Here is a tiny trained network, its code and every weight. The questions are about switching its units off for an input and a class, where a switched-off unit gives its printed mean instead of its output.

import numpy as np


def w(rows, s, z=0):
    codes = np.array(rows[::2]) - 128.0
    scale = np.full(codes.shape[1], s)
    scale[-1] = z or s
    return codes * scale


def f(y):
    return np.maximum(y, 0)


def log_softmax(a):
    a = a - a.max(-1, keepdims=True)
    return a - np.log(np.exp(a).sum(-1, keepdims=True))


def net(x, mask):
    res = np.array(x, float).reshape(1, 4) / 4 @ E
    y = f(res @ A[0][:, :-1].T + A[0][:, -1])
    res = res + np.where(mask, y, B[0][:, -1]) @ B[0][:, :-1]
    return log_softmax(res[-1] @ U[:, :-1].T + U[:, -1])


A, B = {}, {}
E = w([
[191,29,46,107,192],'x0',
[121,176,37,139,5],'x1',
[170,127,128,230,120],'x2',
[254,89,199,180,63],'x3',
],0.0088)
A[0] = w([
[89,114,180,142,63,117],'n1',
[144,45,119,146,166,199],'n2',
[47,169,121,146,163,207],'n3',
[125,83,149,128,156,217],'n4',
[148,120,173,96,142,29],'n5',
[97,109,60,137,133,182],'n6',
[120,148,45,73,105,231],'n7',
[104,127,36,105,160,112],'n8',
[106,81,136,123,156,136],'n9',
[123,104,66,102,133,61],'n10',
[121,148,58,207,155,168],'n11',
[188,103,122,92,88,114],'n12',
[101,213,142,149,105,254],'n13',
[159,200,199,78,177,180],'n14',
[163,149,169,127,69,173],'n15',
[122,124,73,73,100,243],'n16',
[87,169,99,31,118,190],'n17',
[123,80,108,52,87,124],'n18',
[115,155,221,141,151,163],'n19',
[139,241,190,187,101,166],'n20',
[108,151,128,129,52,147],'n21',
[161,202,152,107,120,187],'n22',
[110,105,55,102,250,202],'n23',
[132,171,103,66,151,97],'n24',
[165,124,93,149,221,130],'n25',
[110,113,133,82,155,173],'n26',
[171,192,142,115,160,112],'n27',
[91,195,138,78,148,92],'n28',
[113,121,78,208,159,188],'n29',
],0.012,0.0024)
B[0] = w([
[84,119,87,176,142,186],'n1',
[140,84,162,186,155,198],'n2',
[182,165,129,88,199,207],'n3',
[136,121,145,94,182,178],'n4',
[35,126,139,153,148,159],'n5',
[53,143,92,158,96,182],'n6',
[157,167,25,229,101,210],'n7',
[130,109,98,164,95,199],'n8',
[120,153,155,121,130,165],'n9',
[158,126,108,126,109,169],'n10',
[1,4,193,213,202,186],'n11',
[208,202,149,94,170,176],'n12',
[80,185,116,187,174,219],'n13',
[112,91,137,163,179,203],'n14',
[101,95,212,129,193,205],'n15',
[176,183,33,211,141,193],'n16',
[190,147,94,191,112,221],'n17',
[131,184,126,149,125,173],'n18',
[162,105,123,161,150,211],'n19',
[118,157,72,179,163,247],'n20',
[91,80,92,170,147,198],'n21',
[150,123,97,208,156,178],'n22',
[59,154,59,186,204,241],'n23',
[113,159,54,123,110,171],'n24',
[63,112,173,177,112,189],'n25',
[142,139,107,180,167,176],'n26',
[56,167,112,206,114,147],'n27',
[238,199,122,123,161,193],'n28',
[68,52,189,187,169,181],'n29',
],0.0059,0.011)
U = w([
[47,5,155,119,151,217],'0',
[91,89,134,31,80,17],'1',
[200,164,179,73,174,229],'2',
[176,73,173,83,105,1],'3',
[125,197,38,114,82,154],'4',
],0.011,0.0029)

Each question gives the input, the list of numbers given to net, and the class t.
The units are the neurons (one row each of A and B). Each row of codes is followed by its name. A weight is (code - 128) times the scale printed after its matrix; where a second scale follows, it is the last column's (A, B and U).
mask holds one flag per neuron, in row order. A switched-off neuron (its flag False) gives its mean, the last column of its row in B, instead of its output. The means were averaged over made-up inputs and are rounded, as every weight is.
A unit's drop is (log p(t) with every unit on - log p(t) with that unit switched off) / (log p(t) with every unit on - log p(t) with every unit switched off).
The circuit of an input: a set's keep is (log p(t) with only the set's units on - log p(t) with every unit switched off) / (log p(t) with every unit on - log p(t) with every unit switched off). Starting from the 12 units with the biggest drops (on a tie, the unit counted first), units are removed one at a time, each time the one whose removal leaves the highest keep (on an exact tie, the one counted first), for as long as the keep stays at least 0.8.
units of the circuit, in order: the units of the circuit, biggest drop first
unit that matters most: the unit with the biggest drop
top k neurons: the k neurons with the biggest drops, biggest first
drop of u: that unit's drop, to one decimal
input [-2,-7,1,-8], class 4: unit that matters most -> n23
input [-6,-4,3,-6], class 2: units of the circuit, in order -> n3, n28
input [-4,-4,4,-7], class 2: units of the circuit, in order -> n3, n28
input [4,1,-2,4], class 2: top 2 neurons -> n12, n11
input [2,-3,5,8], class 3: units of the circuit, in order -> n23, n13
input [3,7,1,8], class 2: units of the circuit, in order -> n12, n15
input [-8,0,-6,7], class 0: units of the circuit, in order -> n15, n21
input [-1,6,-1,8], class 2: top 4 neurons -> n15, n12, n7, n23
input [8,-1,1,6], class 3: top 3 neurons -> n12, n11, n13
input [-2,4,5,-3], class 0: top 2 neurons -> n11, n29
input [-5,0,-1,7], class 0: top 2 neurons -> n15, n28
input [4,5,0,8], class 2: drop of n12 -> 0.4
input [-4,4,5,3], class 0: drop of n7 -> 0.1
input [7,5,8,-2], class 0: drop of n11 -> 0.1
input [-3,-8,-5,-4], class 2: units of the circuit, in order -> n28
